Below is a small trained network, with its code and all its weights. Each question gives an input and a class and asks what happens when units are switched off, that is, made to give their printed mean instead of their output.

import numpy as np


def w(rows, s, z=0):
    codes = np.array(rows[::2]) - 128.0
    scale = np.full(codes.shape[1], s)
    scale[-1] = z or s
    return codes * scale


def f(y):
    return y / 2 * (1 + np.tanh(0.7978845608 * (y + 0.044715 * y**3)))


def log_softmax(a):
    a = a - a.max(-1, keepdims=True)
    return a - np.log(np.exp(a).sum(-1, keepdims=True))


def net(x, mask):
    res = np.array(x, float).reshape(1, 6) / 4 @ E
    y = f(res @ A[0][:, :-1].T + A[0][:, -1])
    res = res + np.where(mask, y, B[0][:, -1]) @ B[0][:, :-1]
    return log_softmax(res[-1] @ U[:, :-1].T + U[:, -1])


A, B = {}, {}
E = w([
[211,24,73,161,109,179,132,96],'x0',
[126,131,127,129,119,136,123,128],'x1',
[138,152,159,136,132,188,252,148],'x2',
[231,183,74,57,85,110,135,191],'x3',
[130,126,129,127,130,125,129,128],'x4',
[130,124,133,121,132,128,128,129],'x5',
],0.012)
A[0] = w([
[114,140,165,96,129,129,118,132,107],'N0',
[122,106,84,118,113,66,2,105,32],'N1',
[143,153,149,143,131,206,227,140,1],'N2',
[77,175,149,104,127,110,107,154,101],'N3',
[98,194,179,99,150,85,120,147,146],'N4',
[128,121,101,138,152,98,70,128,105],'N5',
[167,98,121,138,146,172,121,129,121],'N6',
[217,177,74,72,95,106,114,198,68],'N7',
[197,29,85,142,118,176,118,107,143],'N8',
[68,83,173,191,144,147,93,113,82],'N9',
],0.012,0.0049)
B[0] = w([
[136,111,110,155,117,118,100,135,143],'N0',
[148,81,197,63,95,141,212,216,214],'N1',
[189,66,192,70,109,148,155,201,194],'N2',
[137,147,64,177,69,89,124,118,179],'N3',
[155,196,71,202,105,82,85,158,201],'N4',
[148,141,201,117,102,151,152,157,165],'N5',
[142,146,92,162,123,109,96,155,171],'N6',
[59,68,130,104,225,171,120,2,235],'N7',
[154,235,67,202,70,77,86,147,254],'N8',
[85,102,110,90,236,166,122,39,208],'N9',
],0.0096,0.016)
U = w([
[126,201,61,192,103,80,96,154,150],'0',
[91,100,128,112,192,148,124,10,5],'1',
[135,102,208,85,107,133,174,242,212],'2',
],0.013,0.0023)

Each question gives the input, the list of numbers given to net, and the class t.
The units are the neurons (one row each of A and B). Each row of codes is followed by its name. A weight is (code - 128) times the scale printed after its matrix; where a second scale follows, it is the last column's (A, B and U).
mask holds one flag per neuron, in row order. A switched-off neuron (its flag False) gives its mean, the last column of its row in B, instead of its output. The means were averaged over made-up inputs and are rounded, as every weight is.
A unit's drop is (log p(t) with every unit on - log p(t) with that unit switched off) / (log p(t) with every unit on - log p(t) with every unit switched off).
The circuit of an input: a set's keep is (log p(t) with only the set's units on - log p(t) with every unit switched off) / (log p(t) with every unit on - log p(t) with every unit switched off). Starting from all 10 units, units are removed one at a time, each time the one whose removal leaves the highest keep (on an exact tie, the one counted first), for as long as the keep stays at least 0.8.
units of the circuit, in order: the units of the circuit, biggest drop first
unit that matters most: the unit with the biggest drop
k most important neurons: the k neurons with the biggest drops, biggest first
drop when u is switched off: that unit's drop, to one decimal
input [4,-2,-1,-4,3,-4], class 0: units of the circuit, in order	[N7]
input [-5,7,-6,4,4,-4], class 2: 3 most important neurons	[N1; N8; N5]
input [7,5,-8,-4,-5,7], class 2: 4 most important neurons	[N1; N5; N4; N3]
input [0,-7,-5,4,-1,-7], class 2: 2 most important neurons	[N1; N9]
input [-7,-7,4,8,1,8], class 1: 2 most important neurons	[N7; N8]
input [5,-1,1,7,-7,0], class 1: 2 most important neurons	[N7; N4]
input [6,-1,-1,-6,3,-8], class 0: 2 most important neurons	[N8; N7]
input [-5,1,7,8,4,-6], class 1: 2 most important neurons	[N7; N1]
input [0,2,3,-1,3,1], class 2: units of the circuit, in order	[N7; N8]
input [5,5,2,-5,5,-4], class 0: 3 most important neurons	[N7; N8; N6]
input [7,3,0,8,-3,0], class 1: 2 most important neurons	[N7; N4]
input [-8,7,4,-8,8,0], class 0: 2 most important neurons	[N4; N7]
input [-3,-2,-5,2,2,8], class 2: 2 most important neurons	[N1; N8]
input [3,0,6,7,-6,6], class 1: units of the circuit, in order	[N7]
input [8,-2,6,4,-8,8], class 0: 2 most important neurons	[N8; N1]
input [8,-3,-4,-2,-8,6], class 0: drop when N8 is switched off	1.2
input [5,2,-3,7,-3,-8], class 1: drop when N7 is switched off	2.5
input [8,-8,4,0,5,-8], class 0: drop when N8 is switched off	0.7
input [1,7,-2,7,3,8], class 1: drop when N7 is switched off	0.4
input [-2,4,-3,0,5,-6], class 2: unit that matters most	N8
input [-5,8,-7,-1,-4,5], class 2: 2 most important neurons	[N1; N8]
